Here is a tiny trained network, its code and every weight. The questions are about switching its units off for an input and a target symbol, where a switched-off unit gives its printed mean instead of its output.

import numpy as np


def w(rows, s, z=0):
    codes = np.array(rows[::2]) - 128.0
    scale = np.full(codes.shape[1], s)
    scale[-1] = z or s
    return codes * scale


def norm(h):
    return h / np.sqrt((h * h).mean(-1, keepdims=True) + 1e-5)


def f(y):
    return np.maximum(y, 0)


def softmax(a):
    e = np.exp(a - a.max(-1, keepdims=True))
    return e / e.sum(-1, keepdims=True)


def log_softmax(a):
    a = a - a.max(-1, keepdims=True)
    return a - np.log(np.exp(a).sum(-1, keepdims=True))


def net(x, mask):
    ids = ['ΓΦβδζηθξσψ'.index(c) for c in x.split()]
    T = len(ids)
    res = E[ids] + P[:T]
    r = norm(res)
    for j in range(3):
        rows = slice(2 * j, 2 * j + 2)
        q, k, v = (r @ M[0][rows].T for M in (Q, K, V))
        z = softmax(np.where(np.tri(T) > 0, q @ k.T / 2**0.5, -1e9)) @ v
        o = O[0][rows]
        res = res + np.where(mask[j], z, o[:, -1]) @ o[:, :-1]
    y = f(norm(res) @ A[0][:, :-1].T + A[0][:, -1])
    res = res + np.where(mask[3:19], y, B[0][:, -1]) @ B[0][:, :-1]
    return log_softmax(norm(res)[-1] @ U[:, :-1].T + U[:, -1])


Q, K, V, O, A, B = {}, {}, {}, {}, {}, {}
E = w([
[176,126,80],'Γ',
[127,131,147],'Φ',
[251,53,125],'β',
[111,120,117],'δ',
[82,200,152],'ζ',
[105,113,153],'η',
[149,104,120],'θ',
[139,200,114],'ξ',
[98,159,110],'σ',
[142,110,124],'ψ',
],0.023)
P = w([
[90,172,252],'0',
[85,175,227],'1',
[86,187,196],'2',
[75,201,168],'3',
[70,205,153],'4',
[66,215,141],'5',
],0.0034)
Q[0] = w([
[163,159,1],'h1',
[20,252,144],'h1',
[158,81,164],'h2',
[121,175,176],'h2',
[237,93,119],'h3',
[70,109,113],'h3',
],0.0084)
K[0] = w([
[103,138,66],'h1',
[5,135,184],'h1',
[116,118,117],'h2',
[127,73,145],'h2',
[222,118,132],'h3',
[101,78,162],'h3',
],0.013)
V[0] = w([
[114,185,90],'h1',
[102,151,173],'h1',
[174,106,169],'h2',
[253,243,133],'h2',
[235,181,73],'h3',
[103,169,189],'h3',
],0.0051)
O[0] = w([
[220,136,66,63],'h1',
[163,130,50,107],'h1',
[130,113,178,231],'h2',
[183,223,254,249],'h2',
[105,101,177,191],'h3',
[106,141,125,119],'h3',
],0.0046,0.0011)
A[0] = w([
[88,183,154,104],'n1',
[80,199,195,194],'n2',
[254,151,44,223],'n3',
[131,133,97,137],'n4',
[79,181,55,124],'n5',
[99,75,109,140],'n6',
[111,213,107,210],'n7',
[98,85,236,153],'n8',
[58,114,182,122],'n9',
[175,156,84,89],'n10',
[57,95,112,252],'n11',
[110,144,102,182],'n12',
[68,85,83,117],'n13',
[170,224,72,224],'n14',
[91,79,73,165],'n15',
[61,100,148,86],'n16',
],0.0091,0.0028)
B[0] = w([
[163,206,37,175],'n1',
[70,125,3,220],'n2',
[143,155,218,181],'n3',
[85,115,174,141],'n4',
[214,72,171,192],'n5',
[152,149,162,157],'n6',
[162,101,135,215],'n7',
[108,191,133,254],'n8',
[110,131,93,179],'n9',
[38,99,150,148],'n10',
[112,43,126,186],'n11',
[208,91,162,160],'n12',
[135,77,59,151],'n13',
[124,98,221,224],'n14',
[92,104,81,153],'n15',
[90,73,138,152],'n16',
],0.005,0.0064)
U = w([
[98,111,224,113],'Γ',
[62,215,103,2],'Φ',
[196,128,85,126],'β',
[152,36,97,124],'δ',
[127,250,136,147],'ζ',
[83,108,113,65],'η',
[55,136,181,217],'θ',
[191,219,164,126],'ξ',
[143,157,77,203],'σ',
[27,126,108,135],'ψ',
],0.014,0.0065)

Each question gives the input, a string of symbols that net reads in full, and the target symbol t.
The units are the heads (2 rows each of Q, K, V and O) and the neurons (one row each of A and B). Each row of codes is followed by its name. A weight is (code - 128) times the scale printed after its matrix; where a second scale follows, it is the last column's (O, A, B and U).
mask holds one flag per unit, heads first, then neurons. A switched-off unit (its flag False) gives its mean, the last column of its rows in O or B, instead of its output. The means were averaged over made-up inputs and are rounded, as every weight is.
A unit's drop is (log p(t) with every unit on - log p(t) with that unit switched off) / (log p(t) with every unit on - log p(t) with every unit switched off).
most important unit: the unit with the biggest drop
k most important neurons: the k neurons with the biggest drops, biggest first
which heads matter: for each layer, one digit per head in row order, 1 if its drop is at least 0.15 and else 0, layers parted by /
drop when u is switched off: that unit's drop, to one decimal
input Γ δ ψ ξ ψ, target ζ: which heads matter	000
input σ ξ θ ξ ξ ψ, target ζ: most important unit	h2
input ζ θ ζ η θ σ, target σ: which heads matter	000
input ζ θ σ, target σ: 4 most important neurons	n1; n2; n5; n8
input θ θ σ σ ζ θ, target Γ: 3 most important neurons	n2; n1; n6
input θ δ σ, target δ: 2 most important neurons	n5; n8
input θ σ Γ θ θ θ, target ξ: which heads matter	000
input σ ζ Φ ξ σ Γ, target ξ: which heads matter	000
input σ ξ θ θ, target ζ: 3 most important neurons	n8; n14; n11
input θ σ θ θ, target θ: 3 most important neurons	n2; n5; n8
input σ σ θ σ, target β: drop when n1 is switched off	0.2
input σ σ ψ, target ψ: drop when n3 is switched off	0.1
input ξ Γ θ, target ξ: drop when h3 is switched off	-0.1
input ζ θ θ θ, target θ: most important neuron	n5
